Below are the code and all the weights of a small trained network. Each question names an input and a target symbol and asks about switching units off, where a switched-off unit gives its printed mean instead of its output.

import numpy as np


def w(rows, s, z=0):
    codes = np.array(rows[::2]) - 128.0
    scale = np.full(codes.shape[1], s)
    scale[-1] = z or s
    return codes * scale


def norm(h):
    return h / np.sqrt((h * h).mean(-1, keepdims=True) + 1e-5)


def f(y):
    return np.maximum(y, 0)


def softmax(a):
    e = np.exp(a - a.max(-1, keepdims=True))
    return e / e.sum(-1, keepdims=True)


def log_softmax(a):
    a = a - a.max(-1, keepdims=True)
    return a - np.log(np.exp(a).sum(-1, keepdims=True))


def net(x, mask):
    ids = ['αβδηθξσφψω'.index(c) for c in x.split()]
    T = len(ids)
    res = E[ids] + P[:T]
    u = 0
    for l in range(2):
        r = norm(res)
        for j in range(2):
            rows = slice(2 * j, 2 * j + 2)
            q, k, v = (r @ M[l][rows].T for M in (Q, K, V))
            z = softmax(np.where(np.tri(T) > 0, q @ k.T / 2**0.5, -1e9)) @ v
            o = O[l][rows]
            res = res + np.where(mask[u + j], z, o[:, -1]) @ o[:, :-1]
        u += 2
        y = f(norm(res) @ A[l][:, :-1].T + A[l][:, -1])
        res = res + np.where(mask[u : u + 16], y, B[l][:, -1]) @ B[l][:, :-1]
        u += 16
    return log_softmax(norm(res)[-1] @ U[:, :-1].T + U[:, -1])


Q, K, V, O, A, B = {}, {}, {}, {}, {}, {}
E = w([
[103,154,148,98,188,84],'α',
[235,112,152,199,190,161],'β',
[232,221,118,240,217,41],'δ',
[96,96,143,171,123,91],'η',
[131,174,78,143,131,180],'θ',
[70,141,169,186,152,102],'ξ',
[82,64,145,70,62,236],'σ',
[183,179,128,180,6,132],'φ',
[154,136,251,189,170,137],'ψ',
[241,139,71,141,222,139],'ω',
],0.017)
P = w([
[140,15,124,254,215,237],'0',
[96,59,53,185,198,180],'1',
[68,84,66,153,179,151],'2',
[76,99,100,158,166,144],'3',
[91,103,138,176,148,146],'4',
[98,120,158,181,145,145],'5',
[83,144,163,168,133,126],'6',
[91,156,173,165,121,120],'7',
[97,173,190,167,120,115],'8',
[99,198,231,172,107,109],'9',
[105,218,237,123,79,70],'10',
[147,204,232,212,155,157],'11',
],0.0043)
Q[0] = w([
[51,97,114,7,84,176],'L0H1',
[136,162,148,144,183,65],'L0H1',
[117,115,125,76,123,196],'L0H2',
[135,174,118,59,115,175],'L0H2',
],0.012)
K[0] = w([
[65,42,42,102,159,162],'L0H1',
[198,202,187,191,136,73],'L0H1',
[61,145,31,158,214,182],'L0H2',
[74,145,92,212,128,254],'L0H2',
],0.0073)
V[0] = w([
[122,17,40,144,148,194],'L0H1',
[165,200,19,153,143,73],'L0H1',
[241,178,186,2,142,67],'L0H2',
[176,30,78,107,132,54],'L0H2',
],0.0079)
O[0] = w([
[187,123,163,33,165,80,2],'L0H1',
[178,179,126,165,104,74,32],'L0H1',
[189,12,91,170,131,113,50],'L0H2',
[173,142,194,201,210,146,5],'L0H2',
],0.011,0.0042)
A[0] = w([
[28,103,66,155,149,72,152],'L0N1',
[201,157,205,141,175,196,20],'L0N2',
[171,36,115,101,240,80,228],'L0N3',
[177,134,104,64,128,30,32],'L0N4',
[206,68,138,132,70,61,79],'L0N5',
[144,142,243,130,160,144,156],'L0N6',
[161,30,249,162,250,71,39],'L0N7',
[112,105,108,76,123,209,204],'L0N8',
[193,162,22,165,219,195,103],'L0N9',
[39,177,177,143,153,111,114],'L0N10',
[71,119,125,134,254,162,155],'L0N11',
[227,225,243,20,205,153,73],'L0N12',
[84,139,60,49,126,60,150],'L0N13',
[166,135,68,148,122,222,99],'L0N14',
[218,132,200,67,114,38,2],'L0N15',
[172,145,140,116,115,57,13],'L0N16',
],0.0085,0.0032)
B[0] = w([
[168,41,128,127,183,135,179],'L0N1',
[52,137,128,105,165,75,209],'L0N2',
[124,113,60,104,31,179,172],'L0N3',
[141,9,127,101,84,172,132],'L0N4',
[63,148,82,67,172,255,135],'L0N5',
[85,111,47,38,170,62,252],'L0N6',
[189,88,60,105,63,97,224],'L0N7',
[140,185,150,37,162,124,201],'L0N8',
[83,80,219,188,96,77,225],'L0N9',
[161,75,99,155,151,61,255],'L0N10',
[131,50,175,135,88,118,252],'L0N11',
[71,112,71,154,222,5,174],'L0N12',
[37,93,121,224,81,161,157],'L0N13',
[39,94,83,102,221,94,188],'L0N14',
[160,130,194,147,168,197,135],'L0N15',
[202,132,156,137,140,247,134],'L0N16',
],0.0068,0.0058)
Q[1] = w([
[170,116,133,158,71,114],'L1H1',
[187,172,204,78,118,189],'L1H1',
[77,163,199,173,159,44],'L1H2',
[254,221,159,155,32,218],'L1H2',
],0.0084)
K[1] = w([
[196,132,140,157,87,90],'L1H1',
[242,136,109,133,190,153],'L1H1',
[165,106,232,221,158,86],'L1H2',
[254,181,84,75,69,151],'L1H2',
],0.0083)
V[1] = w([
[158,133,254,114,104,73],'L1H1',
[77,148,51,90,75,117],'L1H1',
[107,90,174,91,197,161],'L1H2',
[107,162,143,201,162,175],'L1H2',
],0.0097)
O[1] = w([
[119,5,217,248,120,121,96],'L1H1',
[134,122,81,183,151,180,220],'L1H1',
[183,151,68,154,145,105,252],'L1H2',
[149,59,95,62,182,83,106],'L1H2',
],0.011,0.0029)
A[1] = w([
[117,102,179,132,87,109,130],'L1N1',
[250,149,140,112,109,111,79],'L1N2',
[92,178,147,136,42,143,38],'L1N3',
[144,201,53,105,175,152,2],'L1N4',
[103,104,182,148,101,193,156],'L1N5',
[109,153,59,129,132,104,110],'L1N6',
[57,149,175,92,117,177,180],'L1N7',
[158,183,196,114,109,152,55],'L1N8',
[129,77,107,49,122,107,117],'L1N9',
[198,171,155,207,127,94,132],'L1N10',
[136,180,74,107,153,138,35],'L1N11',
[175,177,92,123,156,89,88],'L1N12',
[122,230,164,162,23,130,166],'L1N13',
[110,147,156,178,163,136,108],'L1N14',
[87,113,120,77,143,151,238],'L1N15',
[153,124,95,112,138,76,153],'L1N16',
],0.013,0.0041)
B[1] = w([
[151,159,99,159,195,198,200],'L1N1',
[176,42,142,104,173,227,141],'L1N2',
[122,61,114,159,147,78,210],'L1N3',
[172,130,2,130,202,169,164],'L1N4',
[55,95,123,212,250,168,208],'L1N5',
[103,164,117,147,106,168,235],'L1N6',
[194,132,223,35,148,51,220],'L1N7',
[69,117,92,156,98,166,138],'L1N8',
[185,145,199,86,98,94,197],'L1N9',
[210,240,226,187,131,141,208],'L1N10',
[180,155,38,151,178,246,154],'L1N11',
[66,53,175,119,193,186,176],'L1N12',
[101,52,98,218,241,162,255],'L1N13',
[100,166,125,126,121,121,221],'L1N14',
[128,198,185,98,142,151,253],'L1N15',
[201,127,44,106,143,133,239],'L1N16',
],0.0084,0.0045)
U = w([
[25,2,201,187,142,202,119],'α',
[91,191,57,132,162,177,80],'β',
[175,177,195,228,86,120,187],'δ',
[158,58,93,123,121,36,133],'η',
[152,60,134,162,57,164,191],'θ',
[51,154,160,128,162,42,21],'ξ',
[85,118,136,152,137,103,48],'σ',
[72,128,196,76,116,97,253],'φ',
[188,56,128,145,126,139,93],'ψ',
[74,140,88,205,90,69,73],'ω',
],0.0089,0.0046)

Each question gives the input, a string of symbols that net reads in full, and the target symbol t.
The units are the heads (2 rows each of Q, K, V and O) and the neurons (one row each of A and B). Each row of codes is followed by its name. A weight is (code - 128) times the scale printed after its matrix; where a second scale follows, it is the last column's (O, A, B and U).
mask holds one flag per unit, layer by layer, with each layer's heads first. A switched-off unit (its flag False) gives its mean, the last column of its rows in O or B, instead of its output. The means were averaged over made-up inputs and are rounded, as every weight is.
A unit's drop is (log p(t) with every unit on - log p(t) with that unit switched off) / (log p(t) with every unit on - log p(t) with every unit switched off).
The circuit of an input: a set's keep is (log p(t) with only the set's units on - log p(t) with every unit switched off) / (log p(t) with every unit on - log p(t) with every unit switched off). Starting from the 12 units with the biggest drops (on a tie, the unit counted first), units are removed one at a time, each time the one whose removal leaves the highest keep (on an exact tie, the one counted first), for as long as the keep stays at least 0.8.
circuit, biggest first: the units of the circuit, biggest drop first
top k neurons: the k neurons with the biggest drops, biggest first
k most important neurons of layer l: the k neurons of layer l with the biggest drops, biggest first
input φ θ θ ψ β ω σ δ δ ψ δ ψ, target δ: top 2 neurons -> L1N10, L0N9
input ω σ ω φ ψ δ ω, target δ: circuit, biggest first -> L0H1, L1N10, L0N6
input ψ β ψ θ β, target β: circuit, biggest first -> L1H1, L0N10
input β β β η, target η: 2 most important neurons of layer 1 -> L1N16, L1N5
input α ψ β ψ σ ψ β α, target η: top 2 neurons -> L0N10, L0N9
input ψ β δ ψ, target δ: circuit, biggest first -> L0H1, L1N10, L0N14, L1N13
input θ η ψ ω φ ω θ ψ ψ φ δ β, target δ: circuit, biggest first -> L1N10
input δ β θ θ θ ψ ψ ω ψ β, target α: circuit, biggest first -> L0H1, L0N9
input δ φ θ ω δ η, target δ: top 3 neurons -> L0N6, L0N14, L1N10
input ψ β ψ ξ β ω δ β, target δ: top 2 neurons -> L1N10, L0N9
input η δ ω, target δ: circuit, biggest first -> L0H1, L1N10
input σ β β, target η: circuit, biggest first -> L0N7, L0H1
input β ψ ξ ψ σ ψ β δ β β β ψ, target η: top 2 neurons -> L0N6, L0N9
input σ ψ ω, target α: circuit, biggest first -> L0N9, L0H1
input ψ φ ψ, target ω: 3 most important neurons of layer 0 -> L0N11, L0N6, L0N9
input β φ β θ β, target β: circuit, biggest first -> L1H1
input ψ φ σ ξ ψ, target φ: 2 most important neurons of layer 0 -> L0N6, L0N9
input ψ ψ ω θ β ψ, target β: circuit, biggest first -> L0N6, L1H1, L0N7
input β δ η, target δ: circuit, biggest first -> L0H1, L0H2, L1N10, L0N14
input ψ θ θ ψ, target β: top 3 neurons -> L0N9, L0N13, L0N6
input ψ β ψ, target η: most important neuron of layer 0 -> L0N10
input α ψ δ η θ η, target β: top 3 neurons -> L0N9, L0N13, L0N1
input ψ β α, target η: top 2 neurons -> L0N11, L0N1
input ψ ψ θ ψ ψ σ ψ β, target α: 2 most important neurons of layer 0 -> L0N11, L0N6
input β ξ β β, target η: 2 most important neurons of layer 0 -> L0N12, L0N7
input ψ ω φ β ω β ξ, target η: 3 most important neurons of layer 0 -> L0N1, L0N9, L0N10
input ψ σ ψ β ψ ψ ω φ δ ξ, target δ: 4 most important neurons of layer 0 -> L0N6, L0N14, L0N2, L0N10
input ψ ψ β ψ θ φ ω σ ψ ψ α, target α: most important neuron of layer 1 -> L1N7
